Below is a small trained network, with its code and all its weights. Each question gives an input and a target symbol and asks what happens when units are switched off, that is, made to give their printed mean instead of their output.

import numpy as np


def w(rows, s, z=0):
    codes = np.array(rows[::2]) - 128.0
    scale = np.full(codes.shape[1], s)
    scale[-1] = z or s
    return codes * scale


def f(y):
    return y / 2 * (1 + np.tanh(0.7978845608 * (y + 0.044715 * y**3)))


def softmax(a):
    e = np.exp(a - a.max(-1, keepdims=True))
    return e / e.sum(-1, keepdims=True)


def log_softmax(a):
    a = a - a.max(-1, keepdims=True)
    return a - np.log(np.exp(a).sum(-1, keepdims=True))


def net(x, mask):
    ids = ['ΞΠΣΦΨΩβεζλμτ'.index(c) for c in x.split()]
    T = len(ids)
    res = E[ids] + P[:T]
    r = res
    for j in range(2):
        rows = slice(4 * j, 4 * j + 4)
        q, k, v = (r @ M[0][rows].T for M in (Q, K, V))
        z = softmax(np.where(np.tri(T) > 0, q @ k.T / 4**0.5, -1e9)) @ v
        o = O[0][rows]
        res = res + np.where(mask[j], z, o[:, -1]) @ o[:, :-1]
    y = f(res @ A[0][:, :-1].T + A[0][:, -1])
    res = res + np.where(mask[2:6], y, B[0][:, -1]) @ B[0][:, :-1]
    return log_softmax(res[-1] @ U[:, :-1].T + U[:, -1])


Q, K, V, O, A, B = {}, {}, {}, {}, {}, {}
E = w([
[177,30,133,176],'Ξ',
[139,124,131,178],'Π',
[80,200,169,105],'Σ',
[155,114,142,96],'Φ',
[176,64,103,181],'Ψ',
[166,52,114,154],'Ω',
[147,192,125,77],'β',
[99,96,237,104],'ε',
[173,107,104,107],'ζ',
[134,107,169,189],'λ',
[192,156,22,197],'μ',
[149,2,189,165],'τ',
],0.011)
P = w([
[169,203,139,4],'0',
[151,19,125,81],'1',
[193,117,186,176],'2',
[94,116,108,163],'3',
[162,27,138,74],'4',
[164,151,171,182],'5',
[74,115,88,182],'6',
[163,38,144,65],'7',
[151,154,177,155],'8',
[68,111,104,180],'9',
[173,57,122,63],'10',
],0.017)
Q[0] = w([
[176,108,68,2],'H0',
[143,34,44,108],'H0',
[37,115,89,176],'H0',
[75,42,106,179],'H0',
[188,162,175,36],'H1',
[167,82,55,22],'H1',
[109,112,70,201],'H1',
[112,128,94,64],'H1',
],0.0098)
K[0] = w([
[168,157,124,61],'H0',
[171,195,201,79],'H0',
[63,118,194,166],'H0',
[59,146,174,80],'H0',
[111,220,160,91],'H1',
[22,117,105,1],'H1',
[67,116,79,214],'H1',
[106,99,21,67],'H1',
],0.011)
V[0] = w([
[173,14,232,40],'H0',
[148,171,161,28],'H0',
[254,160,41,218],'H0',
[17,112,253,209],'H0',
[237,150,226,31],'H1',
[163,206,108,185],'H1',
[122,212,250,142],'H1',
[162,223,179,98],'H1',
],0.0074)
O[0] = w([
[100,99,108,90,224],'H0',
[133,205,106,137,232],'H0',
[154,144,217,157,126],'H0',
[145,4,59,149,22],'H0',
[120,131,69,156,254],'H1',
[111,70,78,161,143],'H1',
[174,78,87,179,147],'H1',
[146,125,106,169,176],'H1',
],0.011,0.0076)
A[0] = w([
[145,148,186,190,2],'N0',
[128,123,97,74,49],'N1',
[105,163,117,4,153],'N2',
[163,106,87,176,53],'N3',
],0.011,0.0031)
B[0] = w([
[167,100,67,127,208],'N0',
[228,111,137,110,160],'N1',
[68,7,148,115,254],'N2',
[160,173,221,82,189],'N3',
],0.011,0.0071)
U = w([
[149,106,183,67,25],'Ξ',
[132,119,138,169,210],'Π',
[194,145,130,209,186],'Σ',
[66,139,74,220,180],'Φ',
[160,104,194,109,119],'Ψ',
[129,133,166,93,74],'Ω',
[106,203,126,210,212],'β',
[213,106,114,85,34],'ε',
[48,160,126,169,253],'ζ',
[150,127,135,113,53],'λ',
[180,175,254,57,78],'μ',
[116,51,56,169,67],'τ',
],0.0097,0.0041)

Each question gives the input, a string of symbols that net reads in full, and the target symbol t.
The units are the heads (4 rows each of Q, K, V and O) and the neurons (one row each of A and B). Each row of codes is followed by its name. A weight is (code - 128) times the scale printed after its matrix; where a second scale follows, it is the last column's (O, A, B and U).
mask holds one flag per unit, heads first, then neurons. A switched-off unit (its flag False) gives its mean, the last column of its rows in O or B, instead of its output. The means were averaged over made-up inputs and are rounded, as every weight is.
A unit's drop is (log p(t) with every unit on - log p(t) with that unit switched off) / (log p(t) with every unit on - log p(t) with every unit switched off).
The circuit of an input: a set's keep is (log p(t) with only the set's units on - log p(t) with every unit switched off) / (log p(t) with every unit on - log p(t) with every unit switched off). Starting from all 6 units, units are removed one at a time, each time the one whose removal leaves the highest keep (on an exact tie, the one counted first), for as long as the keep stays at least 0.8.
circuit, biggest first: the units of the circuit, biggest drop first
top k neurons: the k neurons with the biggest drops, biggest first
which heads matter: for each layer, one digit per head in row order, 1 if its drop is at least 0.15 and else 0, layers parted by /
drop when u is switched off: that unit's drop, to one decimal
input Σ μ ε, target Σ: circuit, biggest first => [H1, N2]
input Ξ μ Ω ζ λ ε Π, target τ: circuit, biggest first => [H0]
input ε ε μ ε Ψ μ μ Σ ε, target Σ: circuit, biggest first => [H0, N0, N2]
input ε ε ζ Ψ μ, target ε: top 2 neurons => [N1, N3]
input ε μ ζ ε μ β Ξ μ, target ε: top 2 neurons => [N3, N1]
input μ μ μ λ μ Π μ Π ζ, target Σ: top 3 neurons => [N0, N2, N3]
input μ ζ ε Ξ μ β, target Σ: circuit, biggest first => [H1, N2]
input β Π Π ζ ε Σ ζ ε ζ μ ε, target β: circuit, biggest first => [H1, H0]
input ε μ Π μ Π Φ, target Σ: which heads matter => 10
input τ β μ μ μ μ Ψ ζ, target τ: circuit, biggest first => [N2, H0]
input μ μ μ μ Σ Π λ ε Ψ Φ, target τ: which heads matter => 11
input Σ Σ μ Π μ β μ Σ Σ, target Σ: which heads matter => 10
input ε μ μ μ Ξ, target ε: circuit, biggest first => [H0, N3, H1, N1]
input μ μ Ξ β τ μ μ μ μ ε, target τ: which heads matter => 10
input ε τ μ Π ε Ψ Σ Π, target ε: circuit, biggest first => [H0, H1, N3, N1]
input ε ε ζ ε β, target ε: circuit, biggest first => [H0, N1]
input μ Ψ Σ β μ τ Ω Ξ, target μ: circuit, biggest first => [H0]
input β ε μ Ξ Ψ Φ Σ ε Ξ ε Ξ, target β: circuit, biggest first => [H0, H1]
input ε ε μ Ω Ψ ε ε Ω, target ε: top 3 neurons => [N3, N1, N2]
input ε ζ ζ ζ Π ε Ξ Ξ Σ Ψ ε, target ε: circuit, biggest first => [H0, N1]
input ζ μ μ ζ ζ Σ λ μ β, target Σ: top 3 neurons => [N0, N2, N3]
input ζ μ Φ λ Φ μ ζ ε Ξ μ ε, target ζ: top neuron => [N3]
input ε μ μ λ ε, target ε: top 2 neurons => [N3, N1]
input ζ Φ β λ μ, target ζ: top 2 neurons => [N2, N3]
input ε Ω Ψ β Σ ε μ ζ, target ε: top 2 neurons => [N3, N1]
input μ μ τ μ μ μ β ε Σ ζ τ, target μ: drop when N3 is switched off => -0.1
input β μ μ Ψ, target ζ: drop when H0 is switched off => 0.2
input μ ζ β Φ Π μ μ Ψ, target μ: drop when H0 is switched off => 0.7
input μ Ξ Ψ Ξ Ξ Ξ Ψ ζ, target μ: drop when H0 is switched off => 1.5
input ε μ ζ ε Σ Ψ β, target τ: top neuron => [N3]
